Here is a tiny trained network, its code and every weight. The questions are about switching its units off for an input and a class, where a switched-off unit gives its printed mean instead of its output.

import numpy as np


def w(rows, s, z=0):
    codes = np.array(rows[::2]) - 128.0
    scale = np.full(codes.shape[1], s)
    scale[-1] = z or s
    return codes * scale


def f(y):
    return np.maximum(y, 0)


def log_softmax(a):
    a = a - a.max(-1, keepdims=True)
    return a - np.log(np.exp(a).sum(-1, keepdims=True))


def net(x, mask):
    res = np.array(x, float).reshape(1, 7) / 4 @ E
    y = f(res @ A[0][:, :-1].T + A[0][:, -1])
    res = res + np.where(mask, y, B[0][:, -1]) @ B[0][:, :-1]
    return log_softmax(res[-1] @ U[:, :-1].T + U[:, -1])


A, B = {}, {}
E = w([
[113,116,129,124,128,124,138,126,125],'x0',
[129,135,125,132,132,136,126,129,126],'x1',
[203,104,174,37,116,191,176,164,110],'x2',
[125,194,197,128,181,70,155,107,58],'x3',
[136,214,20,3,84,96,112,51,96],'x4',
[166,124,79,125,200,87,195,120,219],'x5',
[171,230,111,169,151,223,95,135,134],'x6',
],0.0078)
A[0] = w([
[232,101,206,47,91,130,159,192,143,78],'neuron 1',
[85,132,184,162,27,181,53,136,60,55],'neuron 2',
[123,112,156,189,170,186,116,150,169,89],'neuron 3',
[141,181,197,157,183,74,163,94,52,74],'neuron 4',
[176,228,127,181,147,232,121,123,146,194],'neuron 5',
[138,106,164,180,143,156,127,167,164,3],'neuron 6',
[101,103,140,162,108,124,73,120,80,80],'neuron 7',
[113,122,181,168,178,140,141,175,136,77],'neuron 8',
[105,54,213,180,119,114,133,171,142,69],'neuron 9',
[69,153,110,183,120,62,97,134,193,103],'neuron 10',
[120,146,86,180,152,68,108,107,150,81],'neuron 11',
[130,76,62,161,43,177,118,149,210,69],'neuron 12',
[177,129,74,161,254,104,185,128,237,67],'neuron 13',
[50,149,118,204,108,78,65,120,150,46],'neuron 14',
[153,70,81,145,59,155,75,156,155,170],'neuron 15',
],0.0076,0.0034)
B[0] = w([
[43,132,84,145,101,255,176,198,164,222],'neuron 1',
[186,54,205,26,227,129,46,73,192,227],'neuron 2',
[136,181,61,124,71,85,104,90,186,222],'neuron 3',
[188,135,44,224,184,80,114,210,63,213],'neuron 4',
[36,101,174,215,70,110,205,64,131,251],'neuron 5',
[150,161,65,73,85,100,44,128,158,195],'neuron 6',
[131,123,169,99,159,181,149,101,180,178],'neuron 7',
[162,168,30,101,66,95,90,94,117,213],'neuron 8',
[161,154,39,84,57,60,136,76,175,254],'neuron 9',
[59,138,142,109,109,177,181,224,193,204],'neuron 10',
[82,178,164,111,116,197,97,189,187,180],'neuron 11',
[191,112,67,205,228,51,154,165,3,215],'neuron 12',
[181,62,208,22,212,149,97,59,152,249],'neuron 13',
[125,187,140,77,139,245,194,203,153,208],'neuron 14',
[165,126,139,164,177,101,167,114,19,213],'neuron 15',
],0.0062,0.0071)
U = w([
[155,216,28,73,39,111,76,57,140,56],'0',
[165,98,227,75,213,165,72,80,157,44],'1',
[77,157,139,133,103,240,170,251,149,39],'2',
[171,133,104,215,194,98,132,185,35,91],'3',
[104,124,146,146,108,127,140,104,123,253],'4',
[67,103,160,177,75,112,179,62,124,240],'5',
],0.011,0.0075)

Each question gives the input, the list of numbers given to net, and the class t.
The units are the neurons (one row each of A and B). Each row of codes is followed by its name. A weight is (code - 128) times the scale printed after its matrix; where a second scale follows, it is the last column's (A, B and U).
mask holds one flag per neuron, in row order. A switched-off neuron (its flag False) gives its mean, the last column of its row in B, instead of its output. The means were averaged over made-up inputs and are rounded, as every weight is.
A unit's drop is (log p(t) with every unit on - log p(t) with that unit switched off) / (log p(t) with every unit on - log p(t) with every unit switched off).
The circuit of an input: a set's keep is (log p(t) with only the set's units on - log p(t) with every unit switched off) / (log p(t) with every unit on - log p(t) with every unit switched off). Starting from the 12 units with the biggest drops (on a tie, the unit counted first), units are removed one at a time, each time the one whose removal leaves the highest keep (on an exact tie, the one counted first), for as long as the keep stays at least 0.8.
units of the circuit, in order: the units of the circuit, biggest drop first
most important unit: the unit with the biggest drop
top k neurons: the k neurons with the biggest drops, biggest first
input [4,-6,8,6,-1,-2,7], class 2: units of the circuit, in order => (neuron 1)
input [-1,-2,6,1,6,8,0], class 1: units of the circuit, in order => (neuron 13; neuron 9)
input [1,7,6,3,-8,-5,-6], class 0: units of the circuit, in order => (neuron 9; neuron 8)
input [-5,6,-3,8,7,-6,8], class 3: units of the circuit, in order => (neuron 4; neuron 9)
input [0,6,-1,-3,0,6,8], class 5: top 2 neurons => (neuron 5; neuron 2)
input [5,-7,7,0,6,-6,-4], class 2: units of the circuit, in order => (neuron 1; neuron 9)
input [-2,-2,-2,8,7,7,-4], class 3: units of the circuit, in order => (neuron 4; neuron 9)
input [-6,-8,0,-7,-8,4,-7], class 0: units of the circuit, in order => (neuron 9; neuron 6)
input [-2,5,3,-2,4,-6,-1], class 1: units of the circuit, in order => (neuron 2; neuron 9)
input [-2,4,-8,7,1,-2,-6], class 2: units of the circuit, in order => (neuron 14; neuron 10; neuron 11)
input [-5,4,4,-4,3,0,-4], class 2: units of the circuit, in order => (neuron 1; neuron 9)
input [2,-5,-7,-1,-8,-5,4], class 0: units of the circuit, in order => (neuron 9; neuron 3)
input [-5,-2,-5,-3,-5,-6,8], class 5: top 3 neurons => (neuron 5; neuron 13; neuron 3)
input [8,8,-8,6,-3,-4,3], class 2: units of the circuit, in order => (neuron 14)
input [5,7,-4,8,7,2,-8], class 3: top 2 neurons => (neuron 4; neuron 9)
input [8,1,-7,7,-5,-3,-6], class 2: units of the circuit, in order => (neuron 14; neuron 10)
input [-8,3,5,-1,-5,-5,5], class 0: top 4 neurons => (neuron 3; neuron 6; neuron 8; neuron 13)
input [-5,4,2,-8,-1,8,-6], class 1: top 2 neurons => (neuron 13; neuron 4)
input [-3,-2,1,8,1,5,2], class 3: top 2 neurons => (neuron 4; neuron 2)
input [8,5,7,5,5,-4,0], class 2: most important unit => neuron 1
input [-1,0,-7,1,-8,-4,-6], class 0: top 2 neurons => (neuron 9; neuron 8)
input [-1,0,-6,-7,1,5,-4], class 3: top 2 neurons => (neuron 12; neuron 15)
input [2,-2,8,7,-2,4,7], class 2: top 2 neurons => (neuron 1; neuron 12)
input [-5,8,-4,6,-7,-6,8], class 4: top 2 neurons => (neuron 5; neuron 2)
input [-4,-7,6,-3,1,-8,-7], class 1: top 2 neurons => (neuron 2; neuron 5)
input [7,3,-8,-8,2,8,-2], class 1: top 2 neurons => (neuron 13; neuron 1)
